Here is a tiny trained network, its code and every weight. The questions are about switching its units off for an input and a class, where a switched-off unit gives its printed mean instead of its output.

import numpy as np


def w(rows, s, z=0):
    codes = np.array(rows[::2]) - 128.0
    scale = np.full(codes.shape[1], s)
    scale[-1] = z or s
    return codes * scale


def f(y):
    return y / 2 * (1 + np.tanh(0.7978845608 * (y + 0.044715 * y**3)))


def log_softmax(a):
    a = a - a.max(-1, keepdims=True)
    return a - np.log(np.exp(a).sum(-1, keepdims=True))


def net(x, mask):
    res = np.array(x, float).reshape(1, 5) / 4 @ E
    y = f(res @ A[0][:, :-1].T + A[0][:, -1])
    res = res + np.where(mask, y, B[0][:, -1]) @ B[0][:, :-1]
    return log_softmax(res[-1] @ U[:, :-1].T + U[:, -1])


A, B = {}, {}
E = w([
[140,70,118,190,69,143,124,236],'x0',
[165,85,130,42,99,51,70,170],'x1',
[124,27,201,88,173,182,127,98],'x2',
[251,36,80,128,194,129,188,101],'x3',
[68,129,95,33,149,152,205,168],'x4',
],0.012)
A[0] = w([
[176,124,86,118,203,100,177,147,99],'neuron 1',
[94,65,239,143,171,202,145,129,94],'neuron 2',
[85,84,72,136,132,153,143,193,143],'neuron 3',
[168,122,157,179,94,117,70,63,60],'neuron 4',
[82,196,192,114,149,122,85,136,103],'neuron 5',
[116,165,116,59,149,156,168,157,116],'neuron 6',
[49,102,101,91,130,146,203,167,74],'neuron 7',
[145,182,56,136,118,92,155,163,33],'neuron 8',
[97,146,148,218,176,235,166,104,29],'neuron 9',
[130,209,69,208,173,97,185,156,108],'neuron 10',
[79,118,171,152,67,153,103,182,66],'neuron 11',
[104,130,142,213,122,170,166,91,48],'neuron 12',
[147,95,193,56,150,98,78,167,134],'neuron 13',
[142,150,60,115,97,65,104,135,40],'neuron 14',
[142,156,127,44,133,65,97,7,199],'neuron 15',
[168,68,106,193,148,85,188,125,69],'neuron 16',
[49,152,178,134,98,109,94,97,1],'neuron 17',
[165,128,194,206,108,131,94,91,59],'neuron 18',
[151,109,173,108,130,9,76,156,73],'neuron 19',
[45,134,161,133,121,118,114,166,27],'neuron 20',
[168,65,129,174,58,152,113,233,164],'neuron 21',
[134,111,179,202,126,84,95,107,121],'neuron 22',
],0.011,0.0028)
B[0] = w([
[139,107,69,75,96,182,79,134,200],'neuron 1',
[102,128,171,166,23,86,115,27,229],'neuron 2',
[131,204,116,139,153,123,175,103,183],'neuron 3',
[143,180,169,86,130,151,111,162,212],'neuron 4',
[114,82,106,113,160,161,69,131,221],'neuron 5',
[149,191,151,81,128,147,176,154,190],'neuron 6',
[186,229,115,62,95,139,153,146,202],'neuron 7',
[111,111,169,120,62,95,103,75,202],'neuron 8',
[72,52,112,95,176,37,152,245,254],'neuron 9',
[114,79,176,129,101,103,137,80,246],'neuron 10',
[136,92,97,130,186,145,83,76,218],'neuron 11',
[111,120,137,84,124,99,118,186,216],'neuron 12',
[115,98,137,139,88,71,168,161,206],'neuron 13',
[143,85,174,121,89,79,134,100,183],'neuron 14',
[61,143,99,149,188,121,153,90,243],'neuron 15',
[189,79,102,63,153,164,86,81,216],'neuron 16',
[156,84,100,105,128,146,110,94,216],'neuron 17',
[164,199,147,64,103,166,180,150,223],'neuron 18',
[121,117,120,102,127,93,154,218,208],'neuron 19',
[211,82,89,85,116,146,89,122,201],'neuron 20',
[89,159,124,164,221,96,129,74,252],'neuron 21',
[162,227,141,118,112,173,154,135,208],'neuron 22',
],0.011,0.013)
U = w([
[115,79,118,104,123,55,138,253,163],'0',
[163,74,66,86,136,206,55,117,96],'1',
[147,231,143,92,95,182,146,164,115],'2',
[110,96,185,138,34,86,135,71,76],'3',
[88,170,98,140,236,112,131,84,122],'4',
[110,138,110,142,143,124,134,132,254],'5',
],0.012,0.0057)

Each question gives the input, the list of numbers given to net, and the class t.
The units are the neurons (one row each of A and B). Each row of codes is followed by its name. A weight is (code - 128) times the scale printed after its matrix; where a second scale follows, it is the last column's (A, B and U).
mask holds one flag per neuron, in row order. A switched-off neuron (its flag False) gives its mean, the last column of its row in B, instead of its output. The means were averaged over made-up inputs and are rounded, as every weight is.
A unit's drop is (log p(t) with every unit on - log p(t) with that unit switched off) / (log p(t) with every unit on - log p(t) with every unit switched off).
The circuit of an input: a set's keep is (log p(t) with only the set's units on - log p(t) with every unit switched off) / (log p(t) with every unit on - log p(t) with every unit switched off). Starting from the 12 units with the biggest drops (on a tie, the unit counted first), units are removed one at a time, each time the one whose removal leaves the highest keep (on an exact tie, the one counted first), for as long as the keep stays at least 0.8.
circuit, biggest first: the units of the circuit, biggest drop first
top k neurons: the k neurons with the biggest drops, biggest first
drop when u is switched off: that unit's drop, to one decimal
input [6,-1,2,8,3], class 1: top 2 neurons -> [neuron 16; neuron 1]
input [-2,-7,-2,8,-5], class 1: top 3 neurons -> [neuron 16; neuron 1; neuron 19]
input [3,-5,-1,-2,7], class 2: top 3 neurons -> [neuron 7; neuron 3; neuron 6]
input [-7,-8,-6,-7,-4], class 0: top neuron -> [neuron 9]
input [-2,5,6,-6,-6], class 1: top 2 neurons -> [neuron 9; neuron 5]
input [-7,-4,-8,4,2], class 3: top 2 neurons -> [neuron 10; neuron 8]
input [5,6,-1,-1,-8], class 2: top 3 neurons -> [neuron 22; neuron 9; neuron 18]
input [0,-8,7,-8,-3], class 0: top 2 neurons -> [neuron 9; neuron 12]
input [-7,-7,-4,3,-5], class 0: top 3 neurons -> [neuron 9; neuron 21; neuron 12]
input [8,-5,-3,0,5], class 4: top 2 neurons -> [neuron 21; neuron 3]
input [6,-3,-7,1,-2], class 3: top 2 neurons -> [neuron 10; neuron 8]
input [6,4,3,5,-4], class 4: top 2 neurons -> [neuron 21; neuron 9]
input [-2,-8,8,3,2], class 0: top 2 neurons -> [neuron 9; neuron 12]
input [-7,1,-7,6,7], class 2: circuit, biggest first -> [neuron 6]
input [8,6,0,-7,1], class 4: drop when neuron 21 is switched off -> 0.9
input [-6,-5,6,5,-5], class 3: drop when neuron 10 is switched off -> -0.3
input [8,1,-7,-5,-1], class 4: drop when neuron 11 is switched off -> 0.4
